Below are the code and all the weights of a small trained network. Each question names an input and a target symbol and asks about switching units off, where a switched-off unit gives its printed mean instead of its output.

import numpy as np


def w(rows, s, z=0):
    codes = np.array(rows[::2]) - 128.0
    scale = np.full(codes.shape[1], s)
    scale[-1] = z or s
    return codes * scale


def norm(h):
    return h / np.sqrt((h * h).mean(-1, keepdims=True) + 1e-5)


def f(y):
    return y / 2 * (1 + np.tanh(0.7978845608 * (y + 0.044715 * y**3)))


def softmax(a):
    e = np.exp(a - a.max(-1, keepdims=True))
    return e / e.sum(-1, keepdims=True)


def log_softmax(a):
    a = a - a.max(-1, keepdims=True)
    return a - np.log(np.exp(a).sum(-1, keepdims=True))


def net(x, mask):
    ids = ['αγδεηλμξσω'.index(c) for c in x.split()]
    T = len(ids)
    res = E[ids] + P[:T]
    u = 0
    for l in range(3):
        q, k, v = (norm(res) @ M[l].T for M in (Q, K, V))
        z = softmax(np.where(np.tri(T) > 0, q @ k.T / 4**0.5, -1e9)) @ v
        res = res + np.where(mask[u], z, O[l][:, -1]) @ O[l][:, :-1]
        u += 1
        y = f(norm(res) @ A[l][:, :-1].T + A[l][:, -1])
        res = res + np.where(mask[u : u + 8], y, B[l][:, -1]) @ B[l][:, :-1]
        u += 8
    return log_softmax(norm(res)[-1] @ U[:, :-1].T + U[:, -1])


Q, K, V, O, A, B = {}, {}, {}, {}, {}, {}
E = w([
[236,123,201,113,96,181,153,101,59],'α',
[94,63,156,105,224,30,87,106,106],'γ',
[78,38,114,154,89,114,154,126,166],'δ',
[214,109,180,56,131,209,142,89,77],'ε',
[158,122,68,146,132,235,184,105,107],'η',
[144,201,119,156,175,176,91,100,146],'λ',
[151,107,218,189,178,220,155,148,173],'μ',
[208,70,120,161,51,146,174,158,29],'ξ',
[82,252,148,5,111,107,96,174,172],'σ',
[141,181,84,137,101,122,146,184,185],'ω',
],0.018)
P = w([
[4,130,160,69,95,162,85,141,145],'0',
[134,89,117,123,80,148,69,116,170],'1',
[127,103,111,116,89,147,93,125,158],'2',
[88,151,121,90,105,142,128,175,129],'3',
[161,114,104,127,103,133,107,132,147],'4',
[162,114,100,127,108,128,114,131,142],'5',
[117,131,115,104,117,143,138,159,124],'6',
[154,120,103,122,122,132,131,133,132],'7',
[152,120,102,121,129,134,140,133,129],'8',
[139,125,107,118,129,135,148,141,122],'9',
[145,125,105,120,133,135,156,139,122],'10',
[141,128,104,114,141,133,163,136,118],'11',
[134,127,108,112,142,134,167,141,114],'12',
[129,121,102,108,130,137,178,145,115],'13',
],0.012)
Q[0] = w([
[117,161,97,175,204,124,76,89,101],'L0H0',
[145,175,91,142,159,133,103,177,160],'L0H0',
[216,77,162,100,109,173,137,156,41],'L0H0',
[254,107,198,56,188,141,202,124,36],'L0H0',
],0.0078)
K[0] = w([
[100,161,78,166,134,147,2,78,33],'L0H0',
[193,224,84,131,112,149,121,175,87],'L0H0',
[194,104,154,207,245,121,143,147,83],'L0H0',
[125,95,187,135,246,102,146,191,115],'L0H0',
],0.0069)
V[0] = w([
[40,1,175,118,155,162,56,201,218],'L0H0',
[145,95,54,106,225,117,60,178,159],'L0H0',
[105,85,102,88,160,72,129,74,94],'L0H0',
[148,113,166,51,37,205,152,151,123],'L0H0',
],0.0062)
O[0] = w([
[173,181,125,134,189,104,156,151,114,253],'L0H0',
[88,65,148,99,109,115,129,130,114,161],'L0H0',
[107,132,120,123,2,93,96,195,152,132],'L0H0',
[155,101,155,127,146,92,50,86,140,201],'L0H0',
],0.012,0.005)
A[0] = w([
[127,134,254,127,105,192,87,162,207,124],'L0N0',
[183,169,142,122,3,173,203,78,164,144],'L0N1',
[177,108,66,146,177,140,224,117,77,141],'L0N2',
[92,80,38,52,114,242,93,61,171,1],'L0N3',
[95,111,118,145,169,138,42,114,202,150],'L0N4',
[125,183,65,36,50,158,68,113,31,68],'L0N5',
[108,66,137,100,196,145,81,163,171,137],'L0N6',
[129,203,189,150,198,81,144,147,132,45],'L0N7',
],0.0072,0.0027)
B[0] = w([
[95,160,130,127,77,117,91,1,106,194],'L0N0',
[117,134,174,178,135,95,127,28,119,237],'L0N1',
[155,142,117,118,124,193,109,211,46,253],'L0N2',
[127,131,105,105,176,170,151,149,83,184],'L0N3',
[118,225,116,127,121,69,181,169,211,205],'L0N4',
[195,46,77,188,22,211,194,83,77,215],'L0N5',
[146,73,104,148,97,96,155,137,241,201],'L0N6',
[142,37,76,136,89,127,164,139,165,165],'L0N7',
],0.0072,0.0041)
Q[1] = w([
[132,189,117,75,194,167,123,185,128],'L1H0',
[228,79,157,185,183,247,85,118,48],'L1H0',
[53,148,140,85,100,169,84,111,129],'L1H0',
[97,154,161,106,171,143,65,92,230],'L1H0',
],0.011)
K[1] = w([
[124,254,100,98,210,125,126,182,134],'L1H0',
[124,100,185,215,143,214,120,97,126],'L1H0',
[108,163,130,39,73,158,82,106,58],'L1H0',
[111,183,110,108,176,107,54,40,154],'L1H0',
],0.009)
V[1] = w([
[88,145,155,177,54,174,183,140,162],'L1H0',
[184,114,85,96,159,170,95,148,1],'L1H0',
[114,86,86,94,75,114,123,191,139],'L1H0',
[105,138,164,169,157,65,57,204,108],'L1H0',
],0.0056)
O[1] = w([
[180,128,178,99,247,77,106,134,140,118],'L1H0',
[77,104,168,109,77,114,116,160,193,136],'L1H0',
[210,196,147,122,130,141,70,112,162,58],'L1H0',
[99,76,170,108,93,177,114,104,115,5],'L1H0',
],0.011,0.0029)
A[1] = w([
[138,104,131,67,140,152,93,189,29,196],'L1N0',
[168,17,134,95,54,208,111,42,82,132],'L1N1',
[143,128,165,119,55,87,149,159,60,221],'L1N2',
[105,66,91,37,96,155,61,112,135,84],'L1N3',
[111,199,144,83,105,129,174,92,166,85],'L1N4',
[90,106,115,164,205,61,101,99,255,251],'L1N5',
[107,124,106,148,140,136,144,141,213,116],'L1N6',
[182,155,126,112,106,32,76,158,58,103],'L1N7',
],0.0092,0.0016)
B[1] = w([
[162,136,111,173,146,51,78,61,190,191],'L1N0',
[141,182,146,127,99,124,146,168,121,255],'L1N1',
[165,136,89,172,188,221,97,104,158,204],'L1N2',
[131,101,81,67,160,162,176,153,142,161],'L1N3',
[255,164,212,165,150,108,86,163,134,148],'L1N4',
[121,183,192,104,40,75,121,227,28,194],'L1N5',
[159,130,187,151,82,30,213,132,158,145],'L1N6',
[83,109,112,108,150,175,183,124,128,182],'L1N7',
],0.0088,0.0092)
Q[2] = w([
[84,130,2,118,46,168,74,107,160],'L2H0',
[135,151,140,254,28,194,182,63,72],'L2H0',
[74,75,229,115,225,161,146,96,49],'L2H0',
[103,144,66,238,167,123,124,162,141],'L2H0',
],0.0068)
K[2] = w([
[54,186,108,90,45,192,61,168,189],'L2H0',
[2,15,109,93,109,145,41,157,81],'L2H0',
[147,143,175,150,203,198,173,6,24],'L2H0',
[104,134,70,184,176,105,85,210,89],'L2H0',
],0.0079)
V[2] = w([
[70,101,100,140,102,29,81,68,187],'L2H0',
[208,254,109,127,133,122,70,193,131],'L2H0',
[163,138,168,126,111,64,164,162,235],'L2H0',
[105,80,153,107,131,110,70,182,123],'L2H0',
],0.0062)
O[2] = w([
[198,186,171,107,117,246,206,173,43,2],'L2H0',
[56,26,85,184,227,200,142,99,123,251],'L2H0',
[53,104,130,155,21,156,86,49,184,170],'L2H0',
[65,226,255,53,114,57,251,222,19,109],'L2H0',
],0.0051,0.0064)
A[2] = w([
[97,145,173,157,128,49,160,101,161,243],'L2N0',
[128,199,107,144,109,158,212,184,79,132],'L2N1',
[90,59,92,129,155,81,161,184,138,179],'L2N2',
[188,157,110,157,131,164,123,142,76,201],'L2N3',
[109,145,161,155,77,78,94,71,53,30],'L2N4',
[65,191,253,108,61,61,136,182,143,87],'L2N5',
[160,99,115,142,63,88,157,102,144,211],'L2N6',
[154,85,193,40,121,191,139,50,127,6],'L2N7',
],0.012,0.0025)
B[2] = w([
[72,104,92,83,50,95,101,156,108,192],'L2N0',
[206,138,249,101,103,107,175,114,112,240],'L2N1',
[167,195,225,140,94,172,189,117,107,219],'L2N2',
[110,126,190,90,113,85,134,158,116,255],'L2N3',
[220,156,70,224,109,106,121,71,205,148],'L2N4',
[79,86,62,226,142,4,90,187,222,216],'L2N5',
[75,146,130,98,182,139,123,144,100,199],'L2N6',
[95,95,86,107,113,101,169,145,101,203],'L2N7',
],0.011,0.008)
U = w([
[165,104,105,159,236,92,131,148,52,161],'α',
[92,102,134,175,125,26,131,177,171,217],'γ',
[134,83,151,165,103,185,41,189,105,156],'δ',
[169,126,112,178,61,108,121,35,118,82],'ε',
[127,131,136,146,125,126,121,133,114,25],'η',
[134,91,139,185,162,196,232,148,248,83],'λ',
[133,122,130,142,127,126,134,143,122,3],'μ',
[114,83,68,56,101,124,185,153,108,144],'ξ',
[93,212,158,91,146,133,35,120,140,229],'σ',
[134,153,253,105,85,128,172,148,80,133],'ω',
],0.0076,0.0029)

Each question gives the input, a string of symbols that net reads in full, and the target symbol t.
The units are the heads (4 rows each of Q, K, V and O) and the neurons (one row each of A and B). Each row of codes is followed by its name. A weight is (code - 128) times the scale printed after its matrix; where a second scale follows, it is the last column's (O, A, B and U).
mask holds one flag per unit, layer by layer, with each layer's heads first. A switched-off unit (its flag False) gives its mean, the last column of its rows in O or B, instead of its output. The means were averaged over made-up inputs and are rounded, as every weight is.
A unit's drop is (log p(t) with every unit on - log p(t) with that unit switched off) / (log p(t) with every unit on - log p(t) with every unit switched off).
The circuit of an input: a set's keep is (log p(t) with only the set's units on - log p(t) with every unit switched off) / (log p(t) with every unit on - log p(t) with every unit switched off). Starting from the 12 units with the biggest drops (on a tie, the unit counted first), units are removed one at a time, each time the one whose removal leaves the highest keep (on an exact tie, the one counted first), for as long as the keep stays at least 0.8.
circuit, biggest first: the units of the circuit, biggest drop first
most important unit: the unit with the biggest drop
top k neurons: the k neurons with the biggest drops, biggest first
k most important neurons of layer l: the k neurons of layer l with the biggest drops, biggest first
drop when u is switched off: that unit's drop, to one decimal
input α δ ε η α λ γ ξ, target ω: circuit, biggest first => [L2H0, L2N1]
input ξ ε α ξ λ ξ α λ σ α ε δ μ λ, target λ: circuit, biggest first => [L1N5, L0H0]
input λ ε ε ε ξ, target δ: most important unit => L1H0
input ω ω λ σ λ ω, target λ: top 3 neurons => [L0N2, L1N1, L2N3]
input α δ η ω ε γ ξ ε ε δ λ ε λ δ, target λ: top 3 neurons => [L0N2, L1N5, L2N1]
input δ α δ, target ω: top 3 neurons => [L1N5, L1N2, L2N2]
input δ ε α ξ δ λ γ ω γ, target ω: top 3 neurons => [L2N2, L1N5, L0N6]
input ε δ γ α α ε ξ δ ξ α ε α δ, target λ: 2 most important neurons of layer 2 => [L2N3, L2N1]
input δ μ μ, target ω: top 2 neurons => [L1N2, L2N2]
input ξ ξ α ω μ γ μ λ ε γ δ α α σ, target σ: top 4 neurons => [L1N4, L2N5, L2N1, L0N2]
input λ ε ξ ε γ λ, target ω: top 2 neurons => [L0N3, L1N1]
input γ ε γ ω λ γ σ λ ω, target ω: top 4 neurons => [L0N2, L0N4, L1N1, L2N2]
input σ λ δ α γ η λ λ, target λ: top 4 neurons => [L0N3, L1N5, L1N1, L0N1]
input ξ α α, target ε: most important neuron of layer 1 => [L1N5]
input ε α λ ξ η δ ξ ω ω σ μ σ ε η, target α: top 2 neurons => [L1N0, L0N2]
input α ε α, target ε: top 2 neurons => [L2N4, L2N5]
input ε δ α ε α μ δ, target ω: top 2 neurons => [L2N2, L1N2]
input γ ε ε ω γ η λ λ, target ω: top 2 neurons => [L0N3, L1N6]
input γ μ α ε ω ε α η, target α: top 3 neurons => [L0N0, L0N7, L0N3]
input α η μ ε ε γ α μ, target ω: most important unit => L1H0
input γ α ξ ξ γ, target ω: 2 most important neurons of layer 0 => [L0N2, L0N6]
input ε λ ε η λ λ η ξ α σ ω ξ, target δ: 3 most important neurons of layer 2 => [L2N1, L2N5, L2N2]
input α λ λ ω μ α λ α ε γ δ α α σ, target σ: 2 most important neurons of layer 1 => [L1N4, L1N2]
input ε λ ω ξ ε ω ω η ω, target λ: 3 most important neurons of layer 0 => [L0N2, L0N4, L0N1]
input μ ξ α λ μ ε, target α: drop when L2N1 is switched off => 0.1
input ε α ε α ε α μ γ σ γ δ σ γ, target λ: drop when L1H0 is switched off => 0.9
input ε α σ γ γ γ α σ α η ε η, target ω: most important unit => L2H0
input ω γ γ λ γ, target λ: drop when L2N5 is switched off => 0.0
